Here is a tiny trained network, its code and every weight. The questions are about switching its units off for an input and a class, where a switched-off unit gives its printed mean instead of its output.

import numpy as np


def w(rows, s, z=0):
    codes = np.array(rows[::2]) - 128.0
    scale = np.full(codes.shape[1], s)
    scale[-1] = z or s
    return codes * scale


def norm(h):
    return h / np.sqrt((h * h).mean(-1, keepdims=True) + 1e-5)


def f(y):
    return y / 2 * (1 + np.tanh(0.7978845608 * (y + 0.044715 * y**3)))


def log_softmax(a):
    a = a - a.max(-1, keepdims=True)
    return a - np.log(np.exp(a).sum(-1, keepdims=True))


def net(x, mask):
    res = np.array(x, float).reshape(1, 2) / 4 @ E
    u = 0
    for l in range(2):
        y = f(norm(res) @ A[l][:, :-1].T + A[l][:, -1])
        res = res + np.where(mask[u : u + 6], y, B[l][:, -1]) @ B[l][:, :-1]
        u += 6
    return log_softmax(norm(res)[-1] @ U[:, :-1].T + U[:, -1])


A, B = {}, {}
E = w([
[127,133,190,126,155,182,95,59],'x0',
[100,136,115,152,4,97,138,54],'x1',
],0.018)
A[0] = w([
[140,100,128,90,49,97,100,77,193],'0.n0',
[119,159,91,136,160,135,123,195,131],'0.n1',
[123,140,147,129,113,151,105,33,86],'0.n2',
[117,101,115,143,148,133,135,113,122],'0.n3',
[128,132,58,129,3,64,149,197,186],'0.n4',
[114,153,111,157,8,123,150,60,253],'0.n5',
],0.024,0.0051)
B[0] = w([
[93,56,121,103,81,57,113,158,200],'0.n0',
[138,103,174,107,105,105,138,151,177],'0.n1',
[96,189,87,163,147,158,118,99,193],'0.n2',
[90,162,138,134,123,80,166,149,130],'0.n3',
[32,153,13,206,76,98,75,4,242],'0.n4',
[136,15,135,104,57,60,57,135,251],'0.n5',
],0.033,0.029)
A[1] = w([
[127,83,84,125,67,102,85,81,254],'1.n0',
[233,80,106,82,163,158,178,229,209],'1.n1',
[198,111,161,117,70,164,167,139,137],'1.n2',
[138,35,51,138,30,88,81,49,232],'1.n3',
[98,168,3,182,162,133,148,194,18],'1.n4',
[197,205,120,146,130,204,222,67,128],'1.n5',
],0.026,0.0026)
B[1] = w([
[143,87,52,134,86,87,123,97,209],'1.n0',
[125,120,175,104,130,53,186,125,161],'1.n1',
[115,136,154,124,207,131,122,97,140],'1.n2',
[83,110,87,169,75,109,95,4,255],'1.n3',
[140,101,196,90,171,131,108,173,146],'1.n4',
[55,205,108,139,125,140,77,172,140],'1.n5',
],0.024,0.051)
U = w([
[59,82,65,161,62,67,88,11,225],'0',
[116,114,249,75,192,33,221,129,181],'1',
[217,154,105,121,120,217,188,156,29],'2',
[196,115,115,137,149,227,161,135,3],'3',
[197,128,99,137,127,223,186,166,13],'4',
[36,245,151,135,209,195,71,167,122],'5',
],0.012,0.0049)

Each question gives the input, the list of numbers given to net, and the class t.
The units are the neurons (one row each of A and B). Each row of codes is followed by its name. A weight is (code - 128) times the scale printed after its matrix; where a second scale follows, it is the last column's (A, B and U).
mask holds one flag per neuron, layer by layer. A switched-off neuron (its flag False) gives its mean, the last column of its row in B, instead of its output. The means were averaged over made-up inputs and are rounded, as every weight is.
A unit's drop is (log p(t) with every unit on - log p(t) with that unit switched off) / (log p(t) with every unit on - log p(t) with every unit switched off).
k most important neurons: the k neurons with the biggest drops, biggest first
top k neurons in layer l: the k neurons of layer l with the biggest drops, biggest first
drop when u is switched off: that unit's drop, to one decimal
input [4,0], class 5: 4 most important neurons : 0.n5, 0.n4, 0.n0, 0.n2
input [3,-4], class 1: 3 most important neurons : 0.n4, 0.n5, 0.n2
input [5,-2], class 5: 2 most important neurons : 0.n5, 0.n0
input [1,0], class 5: 4 most important neurons : 0.n5, 0.n4, 0.n0, 0.n2
input [2,-4], class 1: top 4 neurons in layer 0 : 0.n4, 0.n5, 0.n2, 0.n0
input [5,-6], class 1: 4 most important neurons : 0.n4, 0.n5, 0.n2, 1.n3
input [8,-6], class 5: 3 most important neurons : 0.n5, 0.n0, 0.n4
input [3,-1], class 5: 3 most important neurons : 0.n5, 0.n0, 0.n4
input [1,-3], class 1: 4 most important neurons : 0.n4, 0.n5, 0.n2, 0.n0
input [3,-2], class 5: top 2 neurons in layer 0 : 0.n5, 0.n0
input [6,-5], class 5: top neuron in layer 1 : 1.n3
input [8,-2], class 5: 4 most important neurons : 0.n5, 0.n4, 0.n0, 1.n3
input [2,-1], class 5: 4 most important neurons : 0.n5, 0.n0, 0.n4, 1.n3
input [4,-7], class 1: 4 most important neurons : 0.n4, 0.n5, 0.n2, 1.n3
input [4,-1], class 5: 4 most important neurons : 0.n5, 0.n4, 0.n0, 1.n3
input [5,-4], class 5: top 2 neurons in layer 1 : 1.n3, 1.n0
input [4,-4], class 1: drop when 0.n5 is switched off : 0.9
input [1,-5], class 1: drop when 0.n0 is switched off : 0.0
input [8,-4], class 5: drop when 1.n3 is switched off : 0.1
input [-5,-7], class 1: drop when 0.n5 is switched off : 0.4
